Here is a tiny trained network, its code and every weight. The questions are about switching its units off for an input and a class, where a switched-off unit gives its printed mean instead of its output.

import numpy as np


def w(rows, s, z=0):
    codes = np.array(rows[::2]) - 128.0
    scale = np.full(codes.shape[1], s)
    scale[-1] = z or s
    return codes * scale


def f(y):
    return y / 2 * (1 + np.tanh(0.7978845608 * (y + 0.044715 * y**3)))


def log_softmax(a):
    a = a - a.max(-1, keepdims=True)
    return a - np.log(np.exp(a).sum(-1, keepdims=True))


def net(x, mask):
    res = np.array(x, float).reshape(1, 7) / 4 @ E
    y = f(res @ A[0][:, :-1].T + A[0][:, -1])
    res = res + np.where(mask, y, B[0][:, -1]) @ B[0][:, :-1]
    return log_softmax(res[-1] @ U[:, :-1].T + U[:, -1])


A, B = {}, {}
E = w([
[230,112,173,118,52,130,131,162,109,188,77],'x0',
[218,92,19,79,196,77,126,65,2,112,123],'x1',
[143,143,109,94,99,104,121,110,146,144,222],'x2',
[104,163,76,187,138,70,237,185,164,86,123],'x3',
[80,55,125,200,95,208,118,85,83,149,221],'x4',
[153,118,117,85,79,14,202,30,214,115,184],'x5',
[191,130,196,119,121,124,84,119,129,101,69],'x6',
],0.0096)
A[0] = w([
[107,56,210,189,94,198,70,191,117,185,169,188],'n1',
[77,121,110,104,148,197,75,121,210,102,61,111],'n2',
[216,108,68,171,165,42,107,40,20,220,114,140],'n3',
[141,230,216,95,99,40,133,145,211,58,86,205],'n4',
[227,131,64,150,178,18,168,32,130,133,122,254],'n5',
[2,177,45,142,214,182,52,181,34,128,115,185],'n6',
[176,154,91,121,129,43,79,150,4,124,136,81],'n7',
[55,194,17,180,166,113,157,58,242,96,253,161],'n8',
[185,244,248,118,93,15,92,217,197,85,22,155],'n9',
],0.0062,0.0031)
B[0] = w([
[156,116,127,131,70,254,15,88,151,216,184,215],'n1',
[200,88,115,208,173,174,108,153,180,169,101,163],'n2',
[220,122,49,126,99,173,79,153,130,120,70,233],'n3',
[40,128,199,155,151,19,147,145,138,178,84,224],'n4',
[91,92,32,26,105,83,83,103,160,44,65,250],'n5',
[193,201,49,178,211,247,202,215,37,142,212,227],'n6',
[152,96,77,95,187,124,118,28,145,177,87,193],'n7',
[68,88,80,136,155,147,198,69,216,77,158,232],'n8',
[87,152,205,137,172,63,50,177,116,191,46,244],'n9',
],0.0081,0.013)
U = w([
[85,153,188,105,166,59,117,182,127,169,63,102],'0',
[7,99,97,87,128,107,202,117,192,42,134,64],'1',
[174,97,51,2,105,71,108,127,91,76,58,132],'2',
[126,165,85,122,209,178,142,166,60,138,185,102],'3',
[113,112,180,92,13,204,91,130,148,158,155,250],'4',
],0.0099,0.0018)

Each question gives the input, the list of numbers given to net, and the class t.
The units are the neurons (one row each of A and B). Each row of codes is followed by its name. A weight is (code - 128) times the scale printed after its matrix; where a second scale follows, it is the last column's (A, B and U).
mask holds one flag per neuron, in row order. A switched-off neuron (its flag False) gives its mean, the last column of its row in B, instead of its output. The means were averaged over made-up inputs and are rounded, as every weight is.
A unit's drop is (log p(t) with every unit on - log p(t) with that unit switched off) / (log p(t) with every unit on - log p(t) with every unit switched off).
The circuit of an input: a set's keep is (log p(t) with only the set's units on - log p(t) with every unit switched off) / (log p(t) with every unit on - log p(t) with every unit switched off). Starting from all 9 units, units are removed one at a time, each time the one whose removal leaves the highest keep (on an exact tie, the one counted first), for as long as the keep stays at least 0.8.
circuit, biggest first: the units of the circuit, biggest drop first
top k neurons: the k neurons with the biggest drops, biggest first
drop of u: that unit's drop, to one decimal
input [1,1,-6,-3,5,-1,0], class 4: circuit, biggest first : n1
input [-1,0,-8,0,7,2,-1], class 4: top 2 neurons : n1, n6
input [1,-1,4,4,-6,2,-4], class 1: top 2 neurons : n8, n5
input [-2,-1,-2,-5,3,6,0], class 1: circuit, biggest first : n1, n3
input [-8,8,2,4,5,1,-6], class 1: top 2 neurons : n8, n5
input [-3,-8,-1,-5,-1,5,-1], class 0: top 2 neurons : n4, n5
input [-4,-5,-4,-7,2,-4,1], class 3: top 3 neurons : n6, n5, n2
input [-1,-7,-1,5,-5,-6,-7], class 3: top 2 neurons : n6, n5
input [-3,0,6,-4,4,8,5], class 1: drop of n8 : 0.2
input [-8,4,-7,-4,-7,7,-5], class 1: drop of n8 : 1.4
input [-8,8,-5,-7,-8,-5,1], class 3: drop of n6 : 2.5
